Here is a tiny trained network, its code and every weight. The questions are about switching its units off for an input and a class, where a switched-off unit gives its printed mean instead of its output.

import numpy as np


def w(rows, s, z=0):
    codes = np.array(rows[::2]) - 128.0
    scale = np.full(codes.shape[1], s)
    scale[-1] = z or s
    return codes * scale


def norm(h):
    return h / np.sqrt((h * h).mean(-1, keepdims=True) + 1e-5)


def f(y):
    return y / 2 * (1 + np.tanh(0.7978845608 * (y + 0.044715 * y**3)))


def log_softmax(a):
    a = a - a.max(-1, keepdims=True)
    return a - np.log(np.exp(a).sum(-1, keepdims=True))


def net(x, mask):
    res = np.array(x, float).reshape(1, 4) / 4 @ E
    u = 0
    for l in range(3):
        y = f(norm(res) @ A[l][:, :-1].T + A[l][:, -1])
        res = res + np.where(mask[u : u + 5], y, B[l][:, -1]) @ B[l][:, :-1]
        u += 5
    return log_softmax(norm(res)[-1] @ U[:, :-1].T + U[:, -1])


A, B = {}, {}
E = w([
[143,183,52,83,162,122,193,146,205],'x0',
[133,74,123,22,40,80,120,117,135],'x1',
[176,129,136,65,168,132,79,146,117],'x2',
[99,63,4,141,142,155,78,127,142],'x3',
],0.013)
A[0] = w([
[175,135,101,85,2,50,109,102,136,131],'0.n1',
[159,196,78,112,90,135,149,149,206,89],'0.n2',
[95,124,62,124,113,210,48,97,137,234],'0.n3',
[28,154,100,177,50,136,218,58,115,10],'0.n4',
[73,87,51,136,162,100,85,140,115,3],'0.n5',
],0.0072,0.0051)
B[0] = w([
[136,72,164,138,181,154,155,91,186,226],'0.n1',
[165,125,103,181,93,84,121,74,38,186],'0.n2',
[137,175,172,114,81,158,142,113,116,255],'0.n3',
[191,160,149,180,71,139,17,252,230,163],'0.n4',
[91,141,46,61,101,184,117,118,114,151],'0.n5',
],0.014,0.0061)
A[1] = w([
[168,185,248,132,126,119,160,129,127,74],'1.n1',
[72,66,192,153,69,139,53,120,76,128],'1.n2',
[220,153,136,28,212,139,20,135,108,4],'1.n3',
[154,155,124,254,254,231,96,160,127,120],'1.n4',
[126,195,50,87,134,82,185,126,231,59],'1.n5',
],0.0086,0.0043)
B[1] = w([
[123,201,90,93,90,179,115,123,105,212],'1.n1',
[169,151,63,137,183,60,142,146,145,214],'1.n2',
[98,152,124,253,100,118,108,168,220,182],'1.n3',
[158,66,140,91,113,122,155,129,142,254],'1.n4',
[136,108,182,154,154,65,70,153,71,195],'1.n5',
],0.016,0.0076)
A[2] = w([
[194,137,100,171,186,2,127,145,47,26],'2.n1',
[129,48,34,154,160,189,63,132,107,111],'2.n2',
[161,134,153,170,212,227,207,206,81,3],'2.n3',
[142,185,58,190,194,186,202,34,140,228],'2.n4',
[159,217,214,133,154,103,139,89,131,94],'2.n5',
],0.0095,0.0052)
B[2] = w([
[154,103,94,178,180,104,86,93,55,253],'2.n1',
[33,252,231,112,154,113,192,113,84,205],'2.n2',
[37,80,247,85,202,2,132,82,200,165],'2.n3',
[185,69,73,57,43,157,59,151,106,204],'2.n4',
[10,105,50,162,154,158,133,121,92,206],'2.n5',
],0.011,0.0069)
U = w([
[160,118,99,155,170,45,115,113,41,204],'0',
[53,208,129,55,81,192,156,124,85,43],'1',
[141,6,199,69,152,99,184,110,209,97],'2',
[127,143,139,222,102,116,105,197,226,110],'3',
[246,76,85,106,65,217,111,145,125,255],'4',
],0.019,0.0018)

Each question gives the input, the list of numbers given to net, and the class t.
The units are the neurons (one row each of A and B). Each row of codes is followed by its name. A weight is (code - 128) times the scale printed after its matrix; where a second scale follows, it is the last column's (A, B and U).
mask holds one flag per neuron, layer by layer. A switched-off neuron (its flag False) gives its mean, the last column of its row in B, instead of its output. The means were averaged over made-up inputs and are rounded, as every weight is.
A unit's drop is (log p(t) with every unit on - log p(t) with that unit switched off) / (log p(t) with every unit on - log p(t) with every unit switched off).
The circuit of an input: a set's keep is (log p(t) with only the set's units on - log p(t) with every unit switched off) / (log p(t) with every unit on - log p(t) with every unit switched off). Starting from the 12 units with the biggest drops (on a tie, the unit counted first), units are removed one at a time, each time the one whose removal leaves the highest keep (on an exact tie, the one counted first), for as long as the keep stays at least 0.8.
units of the circuit, in order: the units of the circuit, biggest drop first
k most important neurons: the k neurons with the biggest drops, biggest first
top k neurons in layer l: the k neurons of layer l with the biggest drops, biggest first
input [8,7,8,2], class 0: units of the circuit, in order	1.n5
input [5,6,8,5], class 3: top 2 neurons in layer 1	1.n3, 1.n4
input [-6,0,4,8], class 1: 2 most important neurons	0.n5, 2.n2
input [6,-6,1,-2], class 0: 3 most important neurons	0.n1, 2.n1, 1.n5
input [1,-7,-7,-3], class 2: 3 most important neurons	1.n4, 2.n3, 1.n3
input [8,-8,-6,-5], class 0: 4 most important neurons	1.n5, 0.n1, 0.n2, 0.n3
input [0,3,7,-8], class 1: 3 most important neurons	1.n1, 0.n4, 2.n5
input [-6,7,1,3], class 2: 4 most important neurons	0.n1, 0.n2, 1.n5, 2.n5
input [5,5,-7,-6], class 3: 4 most important neurons	0.n4, 0.n3, 2.n2, 1.n5
input [-2,3,2,1], class 4: 2 most important neurons	1.n5, 1.n4
input [-2,-6,-4,6], class 1: top 2 neurons in layer 0	0.n5, 0.n1
input [-4,6,1,-7], class 1: 3 most important neurons	1.n1, 1.n4, 2.n5
input [4,-5,8,-7], class 3: top 2 neurons in layer 1	1.n3, 1.n4
input [-3,1,3,0], class 4: 2 most important neurons	1.n5, 2.n4
input [5,4,5,3], class 0: top 3 neurons in layer 1	1.n5, 1.n4, 1.n1
input [-2,-5,5,1], class 2: 2 most important neurons	1.n4, 0.n4
input [-6,-7,-4,0], class 2: 4 most important neurons	1.n4, 2.n3, 0.n2, 1.n5
input [3,4,-8,-5], class 3: units of the circuit, in order	0.n4
input [0,7,8,1], class 3: top 2 neurons in layer 1	1.n3, 1.n4
input [2,-6,-5,4], class 2: units of the circuit, in order	1.n4
input [-4,-5,-7,-8], class 1: top 2 neurons in layer 1	1.n1, 1.n3
input [7,6,-7,-3], class 0: top 2 neurons in layer 0	0.n2, 0.n3
input [-2,1,3,-1], class 4: top 4 neurons in layer 1	1.n5, 1.n1, 1.n2, 1.n4
input [1,4,-2,-1], class 2: top 2 neurons in layer 0	0.n1, 0.n3
